Here is a tiny trained network, its code and every weight. The questions are about switching its units off for an input and a target symbol, where a switched-off unit gives its printed mean instead of its output.

import numpy as np


def w(rows, s, z=0):
    codes = np.array(rows[::2]) - 128.0
    scale = np.full(codes.shape[1], s)
    scale[-1] = z or s
    return codes * scale


def f(y):
    return y / 2 * (1 + np.tanh(0.7978845608 * (y + 0.044715 * y**3)))


def softmax(a):
    e = np.exp(a - a.max(-1, keepdims=True))
    return e / e.sum(-1, keepdims=True)


def log_softmax(a):
    a = a - a.max(-1, keepdims=True)
    return a - np.log(np.exp(a).sum(-1, keepdims=True))


def net(x, mask):
    ids = ['ΘΠαζηλμσφ'.index(c) for c in x.split()]
    T = len(ids)
    res = E[ids] + P[:T]
    r = res
    for j in range(2):
        rows = slice(2 * j, 2 * j + 2)
        q, k, v = (r @ M[0][rows].T for M in (Q, K, V))
        z = softmax(np.where(np.tri(T) > 0, q @ k.T / 2**0.5, -1e9)) @ v
        o = O[0][rows]
        res = res + np.where(mask[j], z, o[:, -1]) @ o[:, :-1]
    y = f(res @ A[0][:, :-1].T + A[0][:, -1])
    res = res + np.where(mask[2:14], y, B[0][:, -1]) @ B[0][:, :-1]
    return log_softmax(res[-1] @ U[:, :-1].T + U[:, -1])


Q, K, V, O, A, B = {}, {}, {}, {}, {}, {}
E = w([
[171,110,220,11,184],'Θ',
[93,90,250,70,174],'Π',
[82,159,164,139,147],'α',
[187,111,130,47,116],'ζ',
[121,125,100,90,216],'η',
[146,148,146,103,144],'λ',
[136,83,195,128,106],'μ',
[120,167,142,35,151],'σ',
[44,114,124,102,41],'φ',
],0.016)
P = w([
[32,21,99,69,132],'0',
[189,146,164,204,88],'1',
[53,130,137,17,151],'2',
[190,147,165,208,86],'3',
[57,128,136,18,152],'4',
[191,148,169,206,84],'5',
[67,126,142,12,153],'6',
[191,149,169,208,85],'7',
[69,122,147,7,158],'8',
[191,152,174,208,82],'9',
],0.012)
Q[0] = w([
[103,107,74,131,71],'H0',
[157,206,122,198,125],'H0',
[57,2,238,62,190],'H1',
[114,165,156,184,221],'H1',
],0.045)
K[0] = w([
[119,141,171,102,67],'H0',
[130,204,133,151,145],'H0',
[86,2,97,117,170],'H1',
[113,144,99,154,195],'H1',
],0.063)
V[0] = w([
[165,151,143,101,135],'H0',
[159,66,243,118,172],'H0',
[57,250,185,143,231],'H1',
[183,215,199,19,38],'H1',
],0.017)
O[0] = w([
[117,150,126,139,143,111],'H0',
[134,130,36,130,95,254],'H0',
[54,181,102,170,215,87],'H1',
[151,250,90,119,63,123],'H1',
],0.018,0.0089)
A[0] = w([
[80,104,124,97,120,114],'N0',
[252,136,114,186,193,77],'N1',
[141,157,163,153,140,141],'N2',
[112,112,105,112,128,3],'N3',
[95,148,97,104,130,89],'N4',
[108,140,142,122,99,187],'N5',
[79,120,118,96,142,170],'N6',
[98,122,132,118,156,110],'N7',
[83,158,111,103,146,139],'N8',
[120,125,115,92,136,81],'N9',
[115,114,149,229,83,35],'N10',
[190,126,142,231,126,152],'N11',
],0.025,0.011)
B[0] = w([
[159,195,113,123,161,240],'N0',
[124,193,158,37,174,167],'N1',
[182,53,130,144,107,162],'N2',
[110,176,193,135,92,168],'N3',
[151,88,188,143,150,221],'N4',
[106,91,139,113,131,211],'N5',
[150,73,81,140,168,248],'N6',
[113,116,169,133,25,219],'N7',
[73,192,112,119,111,236],'N8',
[101,140,119,153,117,181],'N9',
[172,130,86,4,97,148],'N10',
[110,141,96,234,172,181],'N11',
],0.028,0.019)
U = w([
[172,140,195,81,186,141],'Θ',
[177,97,154,202,136,219],'Π',
[89,168,51,179,69,119],'α',
[197,252,103,124,76,1],'ζ',
[32,125,110,76,181,195],'η',
[171,206,155,194,178,108],'λ',
[169,131,27,122,186,188],'μ',
[106,164,201,145,97,58],'σ',
[108,114,98,77,86,105],'φ',
],0.004,0.0051)

Each question gives the input, a string of symbols that net reads in full, and the target symbol t.
The units are the heads (2 rows each of Q, K, V and O) and the neurons (one row each of A and B). Each row of codes is followed by its name. A weight is (code - 128) times the scale printed after its matrix; where a second scale follows, it is the last column's (O, A, B and U).
mask holds one flag per unit, heads first, then neurons. A switched-off unit (its flag False) gives its mean, the last column of its rows in O or B, instead of its output. The means were averaged over made-up inputs and are rounded, as every weight is.
A unit's drop is (log p(t) with every unit on - log p(t) with that unit switched off) / (log p(t) with every unit on - log p(t) with every unit switched off).
The circuit of an input: a set's keep is (log p(t) with only the set's units on - log p(t) with every unit switched off) / (log p(t) with every unit on - log p(t) with every unit switched off). Starting from the 12 units with the biggest drops (on a tie, the unit counted first), units are removed one at a time, each time the one whose removal leaves the highest keep (on an exact tie, the one counted first), for as long as the keep stays at least 0.8.
circuit, biggest first: the units of the circuit, biggest drop first
unit that matters most: the unit with the biggest drop
top k neurons: the k neurons with the biggest drops, biggest first
heads that matter: for each layer, one digit per head in row order, 1 if its drop is at least 0.15 and else 0, layers parted by /
input μ η Π σ η λ Θ, target ζ: unit that matters most -> H1
input Θ η λ Θ Θ η μ σ α, target σ: circuit, biggest first -> N4; H1; N6; N0
input Θ σ ζ η λ φ α Θ ζ λ, target λ: circuit, biggest first -> N11; N7
input η η μ Θ Θ, target Π: circuit, biggest first -> N7; H1; N6
input η α μ λ η α η, target Π: top 3 neurons -> N7; N6; N8
input λ α α ζ ζ λ Π, target μ: heads that matter -> 00
input η η η Θ, target Θ: heads that matter -> 00
input η η α ζ σ, target Π: heads that matter -> 01
input μ η λ η α η μ, target ζ: heads that matter -> 11
input μ μ Π, target ζ: circuit, biggest first -> H1; N0; N4; N6
input Π α α φ η σ λ μ, target μ: circuit, biggest first -> N10; N7
input λ λ φ σ η, target μ: circuit, biggest first -> N6; N7
input ζ η λ, target φ: circuit, biggest first -> H1; N0
input η α λ φ Π α Θ μ λ, target Π: top neuron -> N7
input ζ η λ α λ λ σ α ζ, target φ: circuit, biggest first -> H1; N0
input Θ Θ α η φ, target σ: heads that matter -> 11
input η Π η λ φ σ σ, target Π: heads that matter -> 01
input Π ζ σ, target λ: top 3 neurons -> N4; N3; N0
input μ Π Θ ζ η ζ φ α ζ Π, target Π: top 4 neurons -> N8; N11; N0; N1
input Π α α η μ σ α φ Θ, target λ: heads that matter -> 11
